Below is a small trained network, with its code and all its weights. Each question gives an input and a target symbol and asks what happens when units are switched off, that is, made to give their printed mean instead of their output.

import numpy as np


def w(rows, s, z=0):
    codes = np.array(rows[::2]) - 128.0
    scale = np.full(codes.shape[1], s)
    scale[-1] = z or s
    return codes * scale


def norm(h):
    return h / np.sqrt((h * h).mean(-1, keepdims=True) + 1e-5)


def f(y):
    return y / 2 * (1 + np.tanh(0.7978845608 * (y + 0.044715 * y**3)))


def softmax(a):
    e = np.exp(a - a.max(-1, keepdims=True))
    return e / e.sum(-1, keepdims=True)


def log_softmax(a):
    a = a - a.max(-1, keepdims=True)
    return a - np.log(np.exp(a).sum(-1, keepdims=True))


def net(x, mask):
    ids = ['ΔΘΞΦαβεζηλμπστ'.index(c) for c in x.split()]
    T = len(ids)
    res = E[ids] + P[:T]
    u = 0
    for l in range(2):
        q, k, v = (norm(res) @ M[l].T for M in (Q, K, V))
        z = softmax(np.where(np.tri(T) > 0, q @ k.T / 3**0.5, -1e9)) @ v
        res = res + np.where(mask[u], z, O[l][:, -1]) @ O[l][:, :-1]
        u += 1
        y = f(norm(res) @ A[l][:, :-1].T + A[l][:, -1])
        res = res + np.where(mask[u : u + 4], y, B[l][:, -1]) @ B[l][:, :-1]
        u += 4
    return log_softmax(norm(res)[-1] @ U[:, :-1].T + U[:, -1])


Q, K, V, O, A, B = {}, {}, {}, {}, {}, {}
E = w([
[133,168,142,78,137,251,124,121],'Δ',
[159,40,93,172,132,115,105,119],'Θ',
[188,112,102,148,118,60,137,176],'Ξ',
[142,113,58,146,97,93,118,87],'Φ',
[128,71,52,152,105,99,111,101],'α',
[115,180,146,67,118,218,138,182],'β',
[108,88,63,140,82,95,116,138],'ε',
[94,228,157,44,111,145,106,131],'ζ',
[121,209,164,58,118,193,127,174],'η',
[63,152,181,124,234,100,122,122],'λ',
[194,131,96,144,117,54,136,146],'μ',
[122,209,123,48,98,196,134,135],'π',
[128,122,63,133,82,65,133,143],'σ',
[156,205,178,61,155,206,115,136],'τ',
],0.023)
P = w([
[99,220,77,209,81,158,187,135],'0',
[123,211,93,253,90,142,78,130],'1',
[100,183,42,192,156,135,85,135],'2',
[111,127,66,125,149,140,224,112],'3',
[110,103,83,46,169,116,140,142],'4',
[107,144,64,115,175,104,26,148],'5',
[126,79,235,122,36,111,159,64],'6',
[117,59,143,44,139,95,150,104],'7',
[175,120,87,141,218,127,33,157],'8',
[175,92,169,112,137,87,28,112],'9',
],0.017)
Q[0] = w([
[171,179,91,255,64,138,36,162],'L0H0',
[99,123,190,150,94,31,14,92],'L0H0',
[189,72,146,28,42,171,135,116],'L0H0',
],0.043)
K[0] = w([
[179,56,232,84,4,126,220,83],'L0H0',
[93,68,122,29,190,90,222,100],'L0H0',
[184,101,53,16,139,109,25,154],'L0H0',
],0.039)
V[0] = w([
[89,44,180,183,192,216,115,232],'L0H0',
[217,218,158,95,198,180,111,8],'L0H0',
[93,143,176,156,172,4,162,188],'L0H0',
],0.021)
O[0] = w([
[198,211,70,188,200,122,46,179,2],'L0H0',
[47,82,206,207,94,120,56,149,118],'L0H0',
[75,90,123,159,248,83,145,188,135],'L0H0',
],0.015,0.0091)
A[0] = w([
[162,93,91,157,98,66,106,112,183],'L0N0',
[45,255,160,101,135,168,150,146,21],'L0N1',
[150,173,154,107,125,190,103,127,165],'L0N2',
[83,216,226,38,178,247,120,152,253],'L0N3',
],0.059,0.0064)
B[0] = w([
[121,112,94,141,82,136,154,135,167],'L0N0',
[115,142,132,91,21,217,153,104,183],'L0N1',
[98,111,143,102,156,124,112,172,192],'L0N2',
[61,154,148,116,99,204,3,220,252],'L0N3',
],0.056,0.026)
Q[1] = w([
[120,141,194,51,233,114,136,44],'L1H0',
[2,108,168,209,124,146,103,157],'L1H0',
[102,180,110,94,89,184,204,79],'L1H0',
],0.028)
K[1] = w([
[31,88,149,146,205,84,179,55],'L1H0',
[4,191,195,108,129,225,91,126],'L1H0',
[152,56,145,90,93,144,139,54],'L1H0',
],0.028)
V[1] = w([
[63,142,155,212,244,171,160,132],'L1H0',
[174,179,130,165,122,182,94,128],'L1H0',
[109,116,210,101,104,98,81,2],'L1H0',
],0.034)
O[1] = w([
[131,148,137,109,77,4,79,99,3],'L1H0',
[189,95,140,103,214,118,119,92,173],'L1H0',
[165,85,124,125,72,112,199,186,69],'L1H0',
],0.023,0.017)
A[1] = w([
[87,123,40,91,131,140,208,86,182],'L1N0',
[153,136,108,31,54,181,106,137,25],'L1N1',
[252,218,65,6,171,117,159,84,2],'L1N2',
[111,89,41,166,184,74,226,79,113],'L1N3',
],0.038,0.0039)
B[1] = w([
[148,90,144,120,156,93,80,107,207],'L1N0',
[135,194,124,107,104,130,140,127,252],'L1N1',
[43,134,66,140,112,112,173,2,138],'L1N2',
[137,186,137,148,133,116,160,170,181],'L1N3',
],0.05,0.032)
U = w([
[97,216,95,115,64,168,111,136,73],'Δ',
[99,85,127,138,211,194,79,140,126],'Θ',
[103,127,149,123,134,33,48,113,143],'Ξ',
[162,86,179,92,97,141,236,135,193],'Φ',
[249,111,125,87,180,194,153,106,91],'α',
[180,67,24,47,132,80,113,150,117],'β',
[100,149,87,126,136,110,176,49,255],'ε',
[150,45,226,129,149,112,152,99,227],'ζ',
[250,145,84,185,86,107,84,98,153],'η',
[128,173,92,193,158,98,181,179,148],'λ',
[34,116,169,129,72,35,185,136,37],'μ',
[238,113,176,99,91,118,93,40,153],'π',
[197,167,189,9,153,63,157,118,56],'σ',
[123,88,136,252,75,138,123,88,136],'τ',
],0.014,0.0042)

Each question gives the input, a string of symbols that net reads in full, and the target symbol t.
The units are the heads (3 rows each of Q, K, V and O) and the neurons (one row each of A and B). Each row of codes is followed by its name. A weight is (code - 128) times the scale printed after its matrix; where a second scale follows, it is the last column's (O, A, B and U).
mask holds one flag per unit, layer by layer, with each layer's heads first. A switched-off unit (its flag False) gives its mean, the last column of its rows in O or B, instead of its output. The means were averaged over made-up inputs and are rounded, as every weight is.
A unit's drop is (log p(t) with every unit on - log p(t) with that unit switched off) / (log p(t) with every unit on - log p(t) with every unit switched off).
The circuit of an input: a set's keep is (log p(t) with only the set's units on - log p(t) with every unit switched off) / (log p(t) with every unit on - log p(t) with every unit switched off). Starting from all 10 units, units are removed one at a time, each time the one whose removal leaves the highest keep (on an exact tie, the one counted first), for as long as the keep stays at least 0.8.
units of the circuit, in order: the units of the circuit, biggest drop first
unit that matters most: the unit with the biggest drop
k most important neurons: the k neurons with the biggest drops, biggest first
top k neurons in layer l: the k neurons of layer l with the biggest drops, biggest first
input π σ Φ, target π: 3 most important neurons	(L0N3, L1N0, L0N1)
input ε λ σ σ Φ, target σ: unit that matters most	L1H0
input λ π λ ε μ Φ τ λ λ μ, target λ: units of the circuit, in order	(L0N3, L0H0, L0N1)
input λ Δ σ Ξ ε ε ε Θ, target ε: units of the circuit, in order	(L0H0, L0N3, L1N2)
input Θ λ β λ, target Θ: top 2 neurons in layer 0	(L0N1, L0N3)
input ζ β Ξ, target ζ: top 2 neurons in layer 0	(L0N3, L0N1)
input Φ ε η α, target ε: 3 most important neurons	(L0N3, L1N2, L0N2)
input Ξ Θ λ λ λ λ ε, target λ: units of the circuit, in order	(L0N3, L0N1, L0H0)
input Ξ Ξ λ α τ ζ ε η η τ, target Θ: units of the circuit, in order	(L0N1, L0N2, L0H0)
input π Φ σ Δ λ τ σ λ ε, target σ: 3 most important neurons	(L0N3, L1N0, L0N1)
input μ ζ Φ λ α ε σ η α, target σ: 2 most important neurons	(L0N3, L1N0)
input λ ε σ μ λ τ λ Φ, target τ: top 2 neurons in layer 1	(L1N1, L1N0)
input Ξ σ λ Φ Δ ζ α Θ, target ζ: 2 most important neurons	(L0N3, L0N1)
input Φ β ε τ μ, target ε: unit that matters most	L0H0
input η η μ β σ, target μ: top 3 neurons in layer 0	(L0N3, L0N0, L0N1)
input Δ σ λ Θ, target σ: units of the circuit, in order	(L0N3, L0N1)
input λ Φ β λ Δ Θ ε Φ Δ σ, target Φ: units of the circuit, in order	(L0N3, L0H0)
input Θ η Ξ μ ε ε, target μ: 3 most important neurons	(L0N3, L0N0, L0N1)
input λ Ξ μ Ξ μ μ τ ε τ Φ, target ε: units of the circuit, in order	(L0H0, L1N2, L0N3)
input Φ Ξ λ μ λ λ π Φ Θ, target π: top 2 neurons in layer 0	(L0N3, L0N1)
input λ Θ Ξ ε, target Θ: 2 most important neurons	(L0N3, L0N1)
input ε Θ λ μ, target Θ: 4 most important neurons	(L0N1, L0N3, L1N1, L0N0)
input Δ τ α Θ τ Δ λ σ ε, target λ: top neuron in layer 0	(L0N3)
input μ ε π Φ λ τ Φ ε, target τ: 3 most important neurons	(L0N3, L0N1, L1N1)
input Φ η μ ε, target η: top 2 neurons in layer 1	(L1N0, L1N3)
input λ ε λ ε, target ε: units of the circuit, in order	(L0H0, L0N3, L1N2)
input β λ λ Δ λ λ, target Ξ: top 3 neurons in layer 0	(L0N0, L0N3, L0N1)
input τ Ξ η β Δ μ, target β: top 2 neurons in layer 0	(L0N3, L0N0)
